Here is a tiny trained network, its code and every weight. The questions are about switching its units off for an input and a class, where a switched-off unit gives its printed mean instead of its output.

import numpy as np


def w(rows, s, z=0):
    codes = np.array(rows[::2]) - 128.0
    scale = np.full(codes.shape[1], s)
    scale[-1] = z or s
    return codes * scale


def f(y):
    return y / 2 * (1 + np.tanh(0.7978845608 * (y + 0.044715 * y**3)))


def log_softmax(a):
    a = a - a.max(-1, keepdims=True)
    return a - np.log(np.exp(a).sum(-1, keepdims=True))


def net(x, mask):
    res = np.array(x, float).reshape(1, 6) / 4 @ E
    y = f(res @ A[0][:, :-1].T + A[0][:, -1])
    res = res + np.where(mask, y, B[0][:, -1]) @ B[0][:, :-1]
    return log_softmax(res[-1] @ U[:, :-1].T + U[:, -1])


A, B = {}, {}
E = w([
[69,32,189,123,153,138,185,128,126],'x0',
[115,128,145,225,91,120,155,195,195],'x1',
[209,121,221,42,65,174,61,103,254],'x2',
[204,50,89,217,164,152,63,204,34],'x3',
[109,120,133,137,45,145,139,111,74],'x4',
[88,203,214,178,166,143,93,89,75],'x5',
],0.01)
A[0] = w([
[177,101,199,97,102,147,76,122,156,3],'n1',
[166,121,133,132,237,124,108,137,194,111],'n2',
[140,100,155,135,11,146,119,109,71,88],'n3',
[165,40,69,108,90,125,129,134,163,51],'n4',
[138,160,248,175,152,140,76,110,88,22],'n5',
[174,200,86,140,98,141,69,131,134,46],'n6',
[138,113,166,209,97,119,126,155,177,66],'n7',
[111,45,171,142,158,133,145,120,121,42],'n8',
[177,68,139,157,145,142,76,146,82,20],'n9',
[152,99,126,80,162,134,94,106,70,81],'n10',
[104,57,201,106,133,144,135,132,130,51],'n11',
[145,116,145,59,138,125,105,100,95,95],'n12',
],0.017,0.0076)
B[0] = w([
[62,147,62,193,131,105,170,69,70,251],'n1',
[64,56,237,96,159,120,87,168,77,234],'n2',
[70,64,252,97,201,107,78,184,92,204],'n3',
[136,121,44,25,132,165,137,171,148,218],'n4',
[141,96,14,5,118,156,144,185,157,253],'n5',
[250,159,155,141,136,73,127,83,114,221],'n6',
[122,159,142,226,130,201,119,169,182,213],'n7',
[232,160,129,145,130,82,108,92,105,193],'n8',
[66,179,149,113,103,94,168,38,149,229],'n9',
[127,131,123,211,121,181,117,177,177,201],'n10',
[234,183,139,138,132,80,113,96,122,213],'n11',
[132,150,156,200,120,170,131,194,196,206],'n12',
],0.017,0.013)
U = w([
[152,134,78,52,161,138,113,192,144,63],'0',
[239,151,154,147,161,72,77,136,108,101],'1',
[80,132,47,217,208,92,153,164,1,189],'2',
[140,143,168,188,137,190,90,179,203,125],'3',
[68,207,230,43,104,109,159,60,242,254],'4',
[110,89,197,100,183,107,56,182,83,154],'5',
[137,70,166,126,86,159,61,87,156,136],'6',
[132,33,185,141,11,186,73,52,133,36],'7',
],0.0087,0.0075)

Each question gives the input, the list of numbers given to net, and the class t.
The units are the neurons (one row each of A and B). Each row of codes is followed by its name. A weight is (code - 128) times the scale printed after its matrix; where a second scale follows, it is the last column's (A, B and U).
mask holds one flag per neuron, in row order. A switched-off neuron (its flag False) gives its mean, the last column of its row in B, instead of its output. The means were averaged over made-up inputs and are rounded, as every weight is.
A unit's drop is (log p(t) with every unit on - log p(t) with that unit switched off) / (log p(t) with every unit on - log p(t) with every unit switched off).
The circuit of an input: a set's keep is (log p(t) with only the set's units on - log p(t) with every unit switched off) / (log p(t) with every unit on - log p(t) with every unit switched off). Starting from all 12 units, units are removed one at a time, each time the one whose removal leaves the highest keep (on an exact tie, the one counted first), for as long as the keep stays at least 0.8.
units of the circuit, in order: the units of the circuit, biggest drop first
most important unit: the unit with the biggest drop
k most important neurons: the k neurons with the biggest drops, biggest first
drop of u: that unit's drop, to one decimal
input [3,7,1,-3,-1,-6], class 3: most important unit -> n7
input [3,-4,-4,7,0,4], class 4: 2 most important neurons -> (n9; n1)
input [7,3,-7,-4,5,1], class 1: units of the circuit, in order -> (n1; n8)
input [-6,8,-5,-7,-1,8], class 0: 3 most important neurons -> (n5; n9; n1)
input [0,-6,-3,-6,4,-5], class 3: units of the circuit, in order -> (n9; n12)
input [-8,2,-4,8,7,-2], class 1: 2 most important neurons -> (n6; n2)
input [-2,3,-5,8,-2,1], class 4: 2 most important neurons -> (n9; n1)
input [6,-5,7,4,-2,6], class 2: 2 most important neurons -> (n1; n4)
input [-1,0,-4,1,-3,5], class 0: 2 most important neurons -> (n1; n5)
input [-1,-6,4,-4,8,-4], class 5: 3 most important neurons -> (n3; n7; n9)
input [4,-7,6,1,5,-4], class 3: 2 most important neurons -> (n12; n10)
input [-5,-4,6,-5,5,-3], class 2: 3 most important neurons -> (n1; n9; n11)
input [-1,-7,2,-6,-3,5], class 3: 2 most important neurons -> (n12; n9)
input [-1,3,2,7,-6,-6], class 4: 3 most important neurons -> (n9; n5; n3)
input [-3,-5,3,-7,8,0], class 5: units of the circuit, in order -> (n3)
input [-6,-6,7,1,-4,1], class 2: drop of n8 -> 0.1
input [4,1,-4,3,-2,-7], class 0: drop of n4 -> 0.8
input [-7,3,-1,-5,-3,7], class 0: drop of n5 -> 1.3
